Here is a tiny trained network, its code and every weight. The questions are about switching its units off for an input and a target symbol, where a switched-off unit gives its printed mean instead of its output.

import numpy as np


def w(rows, s, z=0):
    codes = np.array(rows[::2]) - 128.0
    scale = np.full(codes.shape[1], s)
    scale[-1] = z or s
    return codes * scale


def norm(h):
    return h / np.sqrt((h * h).mean(-1, keepdims=True) + 1e-5)


def f(y):
    return np.maximum(y, 0)


def softmax(a):
    e = np.exp(a - a.max(-1, keepdims=True))
    return e / e.sum(-1, keepdims=True)


def log_softmax(a):
    a = a - a.max(-1, keepdims=True)
    return a - np.log(np.exp(a).sum(-1, keepdims=True))


def net(x, mask):
    ids = ['ΘΩαζηλτ'.index(c) for c in x.split()]
    T = len(ids)
    res = E[ids] + P[:T]
    u = 0
    for l in range(2):
        r = norm(res)
        for j in range(2):
            rows = slice(3 * j, 3 * j + 3)
            q, k, v = (r @ M[l][rows].T for M in (Q, K, V))
            z = softmax(np.where(np.tri(T) > 0, q @ k.T / 3**0.5, -1e9)) @ v
            o = O[l][rows]
            res = res + np.where(mask[u + j], z, o[:, -1]) @ o[:, :-1]
        u += 2
        y = f(norm(res) @ A[l][:, :-1].T + A[l][:, -1])
        res = res + np.where(mask[u : u + 8], y, B[l][:, -1]) @ B[l][:, :-1]
        u += 8
    return log_softmax(norm(res)[-1] @ U[:, :-1].T + U[:, -1])


Q, K, V, O, A, B = {}, {}, {}, {}, {}, {}
E = w([
[139,116,108],'Θ',
[161,146,96],'Ω',
[135,116,106],'α',
[121,105,105],'ζ',
[1,156,164],'η',
[117,149,115],'λ',
[140,105,167],'τ',
],0.0037)
P = w([
[115,255,148],'0',
[27,186,44],'1',
[54,165,52],'2',
[66,133,40],'3',
[69,126,51],'4',
[98,124,59],'5',
[101,120,69],'6',
[117,113,72],'7',
[156,110,83],'8',
[155,114,93],'9',
[167,109,105],'10',
[173,114,113],'11',
],0.00038)
Q[0] = w([
[107,114,3],'L0H1',
[122,165,197],'L0H1',
[80,128,34],'L0H1',
[127,125,86],'L0H2',
[252,180,21],'L0H2',
[36,139,220],'L0H2',
],0.0039)
K[0] = w([
[136,89,191],'L0H1',
[99,160,89],'L0H1',
[117,86,195],'L0H1',
[103,150,92],'L0H2',
[113,129,3],'L0H2',
[162,143,197],'L0H2',
],0.006)
V[0] = w([
[223,62,90],'L0H1',
[60,182,35],'L0H1',
[229,83,205],'L0H1',
[251,10,164],'L0H2',
[52,86,69],'L0H2',
[161,191,127],'L0H2',
],0.0015)
O[0] = w([
[71,134,6,154],'L0H1',
[45,99,208,253],'L0H1',
[214,186,2,14],'L0H1',
[19,14,108,51],'L0H2',
[155,197,42,236],'L0H2',
[105,152,186,122],'L0H2',
],0.0014,0.00068)
A[0] = w([
[148,108,140,191],'L0N1',
[158,102,251,190],'L0N2',
[155,93,135,35],'L0N3',
[54,159,128,145],'L0N4',
[184,143,146,178],'L0N5',
[111,84,109,146],'L0N6',
[76,118,160,96],'L0N7',
[139,85,85,255],'L0N8',
],0.0031,0.00094)
B[0] = w([
[108,141,90,156],'L0N1',
[34,88,6,192],'L0N2',
[90,67,164,133],'L0N3',
[155,28,195,197],'L0N4',
[93,71,176,156],'L0N5',
[109,114,200,182],'L0N6',
[177,186,106,163],'L0N7',
[132,115,224,253],'L0N8',
],0.0021,0.0017)
Q[1] = w([
[125,76,153],'L1H1',
[146,42,129],'L1H1',
[107,224,72],'L1H1',
[124,213,143],'L1H2',
[183,2,63],'L1H2',
[55,227,173],'L1H2',
],0.0027)
K[1] = w([
[102,168,147],'L1H1',
[82,180,116],'L1H1',
[195,75,83],'L1H1',
[113,245,101],'L1H2',
[152,2,117],'L1H2',
[95,235,154],'L1H2',
],0.0028)
V[1] = w([
[47,159,22],'L1H1',
[70,153,52],'L1H1',
[4,140,50],'L1H1',
[154,144,81],'L1H2',
[105,112,150],'L1H2',
[6,143,144],'L1H2',
],0.0015)
O[1] = w([
[121,124,223,166],'L1H1',
[124,113,203,152],'L1H1',
[123,225,254,238],'L1H1',
[126,69,151,70],'L1H2',
[124,175,117,176],'L1H2',
[207,197,112,254],'L1H2',
],0.0016,0.0006)
A[1] = w([
[107,34,161,210],'L1N1',
[17,128,79,145],'L1N2',
[168,176,228,202],'L1N3',
[181,143,199,129],'L1N4',
[249,137,54,146],'L1N5',
[30,200,98,125],'L1N6',
[134,171,103,2],'L1N7',
[99,103,67,103],'L1N8',
],0.0021,0.00091)
B[1] = w([
[199,224,128,248],'L1N1',
[206,130,73,195],'L1N2',
[19,159,91,192],'L1N3',
[56,153,185,158],'L1N4',
[79,64,203,198],'L1N5',
[253,82,18,182],'L1N6',
[149,155,166,130],'L1N7',
[111,179,112,147],'L1N8',
],0.002,0.0017)
U = w([
[140,37,3,119],'Θ',
[71,4,156,253],'Ω',
[221,161,88,126],'α',
[189,173,134,61],'ζ',
[47,176,186,125],'η',
[82,213,205,124],'λ',
[177,169,81,12],'τ',
],0.0075,0.0044)

Each question gives the input, a string of symbols that net reads in full, and the target symbol t.
The units are the heads (3 rows each of Q, K, V and O) and the neurons (one row each of A and B). Each row of codes is followed by its name. A weight is (code - 128) times the scale printed after its matrix; where a second scale follows, it is the last column's (O, A, B and U).
mask holds one flag per unit, layer by layer, with each layer's heads first. A switched-off unit (its flag False) gives its mean, the last column of its rows in O or B, instead of its output. The means were averaged over made-up inputs and are rounded, as every weight is.
A unit's drop is (log p(t) with every unit on - log p(t) with that unit switched off) / (log p(t) with every unit on - log p(t) with every unit switched off).
The circuit of an input: a set's keep is (log p(t) with only the set's units on - log p(t) with every unit switched off) / (log p(t) with every unit on - log p(t) with every unit switched off). Starting from the 12 units with the biggest drops (on a tie, the unit counted first), units are removed one at a time, each time the one whose removal leaves the highest keep (on an exact tie, the one counted first), for as long as the keep stays at least 0.8.
units of the circuit, in order: the units of the circuit, biggest drop first
unit that matters most: the unit with the biggest drop
k most important neurons: the k neurons with the biggest drops, biggest first
k most important neurons of layer l: the k neurons of layer l with the biggest drops, biggest first
which heads matter: for each layer, one digit per head in row order, 1 if its drop is at least 0.15 and else 0, layers parted by /
drop when u is switched off: that unit's drop, to one decimal
input Ω τ α, target Ω: 3 most important neurons -> L1N5, L0N2, L0N4
input Ω η Θ, target η: unit that matters most -> L0H1
input ζ Ω Θ Ω α Ω τ τ Θ, target Ω: units of the circuit, in order -> L1N5, L1N6
input α Θ Ω λ, target Θ: units of the circuit, in order -> L1N6, L1N1
input η λ Ω τ λ η ζ α, target η: which heads matter -> 00 / 00
input τ η η λ Ω, target λ: 2 most important neurons -> L0N2, L1N5
input Ω η Θ λ τ λ α λ ζ, target λ: 2 most important neurons -> L0N8, L0N6
input Ω η α λ Ω, target λ: 4 most important neurons of layer 1 -> L1N6, L1N5, L1N2, L1N1
input Ω λ α Θ Ω Ω τ, target Θ: units of the circuit, in order -> L0N2, L0N8, L1N2, L1N5
input Θ α η η ζ τ, target Θ: 3 most important neurons -> L0N2, L0N8, L0N4
input ζ Θ Ω Θ α, target α: units of the circuit, in order -> L1N1, L1H1
input Θ τ α η Ω α Θ Ω Ω, target Ω: which heads matter -> 00 / 01
input α Θ Θ α, target α: which heads matter -> 10 / 00
input λ λ Θ τ Ω τ α λ, target α: units of the circuit, in order -> L1N6
input τ λ α ζ η α, target η: which heads matter -> 00 / 10
input Ω λ η ζ, target η: which heads matter -> 00 / 00
input η Ω η Θ Ω α α α Θ Ω, target Θ: 2 most important neurons of layer 1 -> L1N1, L1N5
input η ζ Θ α α λ, target Θ: 4 most important neurons -> L0N8, L1N6, L1N1, L0N4
input α λ Θ τ τ τ Ω α, target Ω: 2 most important neurons of layer 0 -> L0N2, L0N8
input α α λ α Θ Θ τ α τ τ Θ, target Ω: 2 most important neurons -> L1N5, L1N1
input α ζ λ λ α, target λ: unit that matters most -> L0N8
input τ ζ Ω Θ Ω λ α λ ζ, target λ: which heads matter -> 00 / 10
input η Ω η λ α ζ Ω ζ λ α λ Θ, target λ: 2 most important neurons of layer 0 -> L0N8, L0N6
input λ α ζ, target α: drop when L1H2 is switched off -> 0.1
input ζ η Θ, target η: drop when L0N6 is switched off -> 0.0
input τ η α α ζ, target α: drop when L1N5 is switched off -> 0.2
input Ω λ Ω Θ η λ α λ Θ, target λ: drop when L0N8 is switched off -> 0.5
input ζ η Ω Ω Θ ζ η α α α Ω Ω, target Ω: unit that matters most -> L1N5
